Below are the code and all the weights of a small trained network. Each question names an input and a class and asks about switching units off, where a switched-off unit gives its printed mean instead of its output.

import numpy as np


def w(rows, s, z=0):
    codes = np.array(rows[::2]) - 128.0
    scale = np.full(codes.shape[1], s)
    scale[-1] = z or s
    return codes * scale


def f(y):
    return y / 2 * (1 + np.tanh(0.7978845608 * (y + 0.044715 * y**3)))


def log_softmax(a):
    a = a - a.max(-1, keepdims=True)
    return a - np.log(np.exp(a).sum(-1, keepdims=True))


def net(x, mask):
    res = np.array(x, float).reshape(1, 7) / 4 @ E
    y = f(res @ A[0][:, :-1].T + A[0][:, -1])
    res = res + np.where(mask, y, B[0][:, -1]) @ B[0][:, :-1]
    return log_softmax(res[-1] @ U[:, :-1].T + U[:, -1])


A, B = {}, {}
E = w([
[89,169,159,200,45,91],'x0',
[170,75,190,149,66,94],'x1',
[129,163,130,110,204,171],'x2',
[88,136,112,54,126,184],'x3',
[174,199,134,74,151,17],'x4',
[84,119,101,67,121,163],'x5',
[56,3,220,198,119,173],'x6',
],0.0065)
A[0] = w([
[128,112,136,126,164,135,129],'n0',
[130,170,114,149,88,228,231],'n1',
[151,199,80,143,135,20,3],'n2',
[78,129,130,186,137,112,124],'n3',
[109,146,159,212,128,86,56],'n4',
[125,13,237,96,147,133,253],'n5',
[114,160,155,254,114,208,164],'n6',
[196,84,142,98,173,114,244],'n7',
[213,186,117,98,142,171,170],'n8',
[91,134,100,109,164,102,7],'n9',
[157,138,149,84,155,142,28],'n10',
[129,110,78,85,206,58,123],'n11',
[132,213,124,137,135,59,51],'n12',
[120,28,130,53,125,131,181],'n13',
[134,192,106,85,106,66,54],'n14',
[130,121,76,95,149,179,250],'n15',
[118,195,105,111,133,76,72],'n16',
[210,190,93,103,224,122,194],'n17',
[131,71,95,68,131,78,111],'n18',
],0.01,0.0025)
B[0] = w([
[128,93,71,121,151,128,135],'n0',
[80,138,112,194,128,169,185],'n1',
[133,140,170,115,124,139,226],'n2',
[39,113,167,139,92,117,159],'n3',
[95,155,133,144,120,140,171],'n4',
[138,120,46,149,176,118,240],'n5',
[81,89,79,119,103,254,218],'n6',
[179,155,63,150,161,89,179],'n7',
[114,179,119,126,98,40,200],'n8',
[94,72,150,103,98,108,132],'n9',
[136,74,100,114,135,92,139],'n10',
[200,140,122,103,167,90,194],'n11',
[88,211,139,71,134,129,200],'n12',
[162,136,112,174,191,102,180],'n13',
[113,122,197,105,93,139,204],'n14',
[143,152,92,179,144,119,196],'n15',
[87,127,183,101,155,120,188],'n16',
[114,172,89,111,112,66,255],'n17',
[162,154,117,80,153,100,151],'n18',
],0.0075,0.0074)
U = w([
[217,180,75,94,116,127,227],'0',
[193,125,157,25,138,52,51],'1',
[144,162,134,133,119,126,252],'2',
[185,173,205,2,86,127,8],'3',
[137,57,165,131,219,138,53],'4',
[229,134,92,114,144,107,175],'5',
[121,80,135,83,98,179,38],'6',
[107,121,183,148,126,82,217],'7',
],0.0082,0.0025)

Each question gives the input, the list of numbers given to net, and the class t.
The units are the neurons (one row each of A and B). Each row of codes is followed by its name. A weight is (code - 128) times the scale printed after its matrix; where a second scale follows, it is the last column's (A, B and U).
mask holds one flag per neuron, in row order. A switched-off neuron (its flag False) gives its mean, the last column of its row in B, instead of its output. The means were averaged over made-up inputs and are rounded, as every weight is.
A unit's drop is (log p(t) with every unit on - log p(t) with that unit switched off) / (log p(t) with every unit on - log p(t) with every unit switched off).
The circuit of an input: a set's keep is (log p(t) with only the set's units on - log p(t) with every unit switched off) / (log p(t) with every unit on - log p(t) with every unit switched off). Starting from the 12 units with the biggest drops (on a tie, the unit counted first), units are removed one at a time, each time the one whose removal leaves the highest keep (on an exact tie, the one counted first), for as long as the keep stays at least 0.8.
units of the circuit, in order: the units of the circuit, biggest drop first
unit that matters most: the unit with the biggest drop
top k neurons: the k neurons with the biggest drops, biggest first
drop when u is switched off: that unit's drop, to one decimal
input [0,3,-3,-3,-1,1,8], class 4: units of the circuit, in order => (n5, n17, n8)
input [8,1,2,5,-5,-2,7], class 6: units of the circuit, in order => (n6)
input [-1,-4,-8,6,-6,1,3], class 4: units of the circuit, in order => (n13, n17, n8)
input [-1,8,4,7,-6,3,7], class 4: units of the circuit, in order => (n13, n5)
input [7,0,5,-3,2,-8,-1], class 3: top 2 neurons => (n12, n5)
input [-5,1,8,8,5,5,1], class 5: top 4 neurons => (n15, n13, n12, n7)
input [-5,2,5,-3,8,-4,6], class 5: top 2 neurons => (n7, n5)
input [-3,8,2,-5,7,3,4], class 5: top 2 neurons => (n5, n7)
input [8,-5,5,-4,2,7,-1], class 3: top 2 neurons => (n5, n12)
input [2,-7,-2,-8,-7,-7,8], class 6: drop when n6 is switched off => 0.7
input [8,0,-6,6,-4,-6,3], class 6: drop when n6 is switched off => 0.5
input [1,-4,5,-3,-4,-6,6], class 6: drop when n6 is switched off => 0.6
input [1,-5,3,-3,0,1,3], class 6: drop when n13 is switched off => 0.2
input [-3,6,-5,-1,0,7,5], class 4: unit that matters most => n17
